Below are the code and all the weights of a small trained network. Each question names an input and a target symbol and asks about switching units off, where a switched-off unit gives its printed mean instead of its output.

import numpy as np


def w(rows, s, z=0):
    codes = np.array(rows[::2]) - 128.0
    scale = np.full(codes.shape[1], s)
    scale[-1] = z or s
    return codes * scale


def f(y):
    return y / 2 * (1 + np.tanh(0.7978845608 * (y + 0.044715 * y**3)))


def softmax(a):
    e = np.exp(a - a.max(-1, keepdims=True))
    return e / e.sum(-1, keepdims=True)


def log_softmax(a):
    a = a - a.max(-1, keepdims=True)
    return a - np.log(np.exp(a).sum(-1, keepdims=True))


def net(x, mask):
    ids = ['αβγδεζηθλμξπσφψω'.index(c) for c in x.split()]
    T = len(ids)
    res = E[ids] + P[:T]
    u = 0
    for l in range(2):
        q, k, v = (res @ M[l].T for M in (Q, K, V))
        z = softmax(np.where(np.tri(T) > 0, q @ k.T / 2**0.5, -1e9)) @ v
        res = res + np.where(mask[u], z, O[l][:, -1]) @ O[l][:, :-1]
        u += 1
        y = f(res @ A[l][:, :-1].T + A[l][:, -1])
        res = res + np.where(mask[u : u + 8], y, B[l][:, -1]) @ B[l][:, :-1]
        u += 8
    return log_softmax(res[-1] @ U[:, :-1].T + U[:, -1])


Q, K, V, O, A, B = {}, {}, {}, {}, {}, {}
E = w([
[86,218,232,177],'α',
[171,82,24,76],'β',
[53,110,60,96],'γ',
[190,154,190,198],'δ',
[73,157,123,123],'ε',
[92,130,1,125],'ζ',
[158,114,32,168],'η',
[203,111,102,187],'θ',
[90,92,164,34],'λ',
[71,149,169,79],'μ',
[130,175,114,157],'ξ',
[111,162,87,225],'π',
[186,197,205,147],'σ',
[68,93,98,64],'φ',
[39,165,79,169],'ψ',
[197,71,101,38],'ω',
],0.0087)
P = w([
[127,11,150,76],'0',
[147,225,134,76],'1',
[154,66,35,241],'2',
[150,248,121,70],'3',
[154,46,90,196],'4',
[152,253,120,68],'5',
],0.0081)
Q[0] = w([
[211,222,157,32],'L0H1',
[29,255,241,44],'L0H1',
],0.0059)
K[0] = w([
[195,252,87,99],'L0H1',
[68,254,68,186],'L0H1',
],0.0075)
V[0] = w([
[1,123,183,195],'L0H1',
[151,39,214,214],'L0H1',
],0.0062)
O[0] = w([
[49,100,161,208,3],'L0H1',
[174,2,138,236,49],'L0H1',
],0.0074,0.003)
A[0] = w([
[156,126,37,131,253],'L0N1',
[41,174,205,38,177],'L0N2',
[148,3,128,60,107],'L0N3',
[204,142,70,71,162],'L0N4',
[117,228,192,128,167],'L0N5',
[185,167,254,73,163],'L0N6',
[43,162,139,70,198],'L0N7',
[126,165,155,36,61],'L0N8',
],0.0091,0.0032)
B[0] = w([
[108,134,201,26,237],'L0N1',
[105,65,76,238,215],'L0N2',
[122,152,10,79,176],'L0N3',
[59,119,188,35,254],'L0N4',
[185,126,44,190,197],'L0N5',
[254,39,185,168,189],'L0N6',
[80,106,61,152,196],'L0N7',
[109,8,151,159,206],'L0N8',
],0.0072,0.0074)
Q[1] = w([
[204,1,108,140],'L1H1',
[158,137,220,97],'L1H1',
],0.0077)
K[1] = w([
[146,2,184,166],'L1H1',
[163,161,226,83],'L1H1',
],0.008)
V[1] = w([
[254,87,174,122],'L1H1',
[154,139,84,70],'L1H1',
],0.0097)
O[1] = w([
[243,79,167,59,169],'L1H1',
[178,255,125,52,252],'L1H1',
],0.0064,0.0047)
A[1] = w([
[151,178,25,145,251],'L1N1',
[48,74,102,66,128],'L1N2',
[81,254,109,126,154],'L1N3',
[110,89,132,69,204],'L1N4',
[56,190,155,96,173],'L1N5',
[151,165,165,84,88],'L1N6',
[204,207,203,113,238],'L1N7',
[73,174,98,70,157],'L1N8',
],0.0085,0.0031)
B[1] = w([
[193,165,2,48,221],'L1N1',
[96,113,170,250,246],'L1N2',
[226,170,203,122,200],'L1N3',
[90,125,155,172,255],'L1N4',
[179,120,231,202,192],'L1N5',
[71,142,179,156,205],'L1N6',
[8,179,101,96,245],'L1N7',
[163,172,153,226,245],'L1N8',
],0.0069)
U = w([
[119,52,176,178,91],'α',
[156,193,168,110,118],'β',
[195,117,114,182,101],'γ',
[254,83,155,115,59],'δ',
[60,150,111,179,117],'ε',
[190,161,172,192,76],'ζ',
[222,181,74,90,2],'η',
[178,122,22,44,170],'θ',
[97,120,38,104,149],'λ',
[10,102,102,145,183],'μ',
[174,124,125,112,201],'ξ',
[121,77,98,151,205],'π',
[128,42,190,59,180],'σ',
[125,180,65,154,96],'φ',
[34,119,231,194,66],'ψ',
[39,197,87,39,182],'ω',
],0.0076,0.0028)

Each question gives the input, a string of symbols that net reads in full, and the target symbol t.
The units are the heads (2 rows each of Q, K, V and O) and the neurons (one row each of A and B). Each row of codes is followed by its name. A weight is (code - 128) times the scale printed after its matrix; where a second scale follows, it is the last column's (O, A, B and U).
mask holds one flag per unit, layer by layer, with each layer's heads first. A switched-off unit (its flag False) gives its mean, the last column of its rows in O or B, instead of its output. The means were averaged over made-up inputs and are rounded, as every weight is.
A unit's drop is (log p(t) with every unit on - log p(t) with that unit switched off) / (log p(t) with every unit on - log p(t) with every unit switched off).
The circuit of an input: a set's keep is (log p(t) with only the set's units on - log p(t) with every unit switched off) / (log p(t) with every unit on - log p(t) with every unit switched off). Starting from the 12 units with the biggest drops (on a tie, the unit counted first), units are removed one at a time, each time the one whose removal leaves the highest keep (on an exact tie, the one counted first), for as long as the keep stays at least 0.8.
circuit, biggest first: the units of the circuit, biggest drop first
unit that matters most: the unit with the biggest drop
k most important neurons: the k neurons with the biggest drops, biggest first
top k neurons in layer l: the k neurons of layer l with the biggest drops, biggest first
drop of u: that unit's drop, to one decimal
input ω β ω ξ θ α, target γ: unit that matters most : L0N6
input β θ μ ψ, target φ: top 2 neurons in layer 0 : L0N2; L0N5
input ω σ λ, target ω: top 2 neurons in layer 0 : L0N8; L0N2
input μ ζ θ ψ π ζ, target ζ: 3 most important neurons : L1N3; L1N5; L0N6
input ζ ζ γ ξ, target θ: top 2 neurons in layer 1 : L1N1; L1N2
input ξ φ μ β θ ξ, target θ: circuit, biggest first : L0N5; L1N1; L1N2; L0H1
input σ ω β σ, target δ: 3 most important neurons : L0N6; L0N5; L0N2
input ψ ω β ω λ λ, target α: top 4 neurons in layer 0 : L0N8; L0N2; L0N6; L0N7
input ω ω λ, target ω: top 3 neurons in layer 0 : L0N2; L0N7; L0N8
input μ π σ θ, target ω: top 2 neurons in layer 1 : L1N7; L1N2
input σ ξ ε η, target β: top 2 neurons in layer 1 : L1N3; L1N5
input ω γ ξ, target ω: 3 most important neurons : L1N7; L0N7; L0N2
input σ σ ω α ω, target σ: top 2 neurons in layer 0 : L0N6; L0N5
input ω λ β σ ξ λ, target α: top 2 neurons in layer 1 : L1N1; L1N7
input ω ω ξ, target ω: unit that matters most : L1N7
input μ ξ σ φ δ η, target β: 4 most important neurons : L0N6; L0N2; L1N3; L0N8
input β ω ξ, target β: 2 most important neurons : L0N6; L0N8
input μ ω β θ σ β, target ψ: top 2 neurons in layer 0 : L0N4; L0N1
input θ φ γ φ, target μ: 2 most important neurons : L0N8; L0N2
input β ω β ω α, target ω: top neuron in layer 1 : L1N7
input β ζ ω, target β: top 2 neurons in layer 0 : L0N6; L0N3
input ξ ω β δ ψ ζ, target ζ: top 2 neurons in layer 0 : L0N6; L0N4
input β β β ω, target σ: drop of L0N6 : 0.8
input ω ω π, target ω: drop of L0N2 : 0.2
input β ω ω δ ω, target ω: drop of L1N7 : 0.3
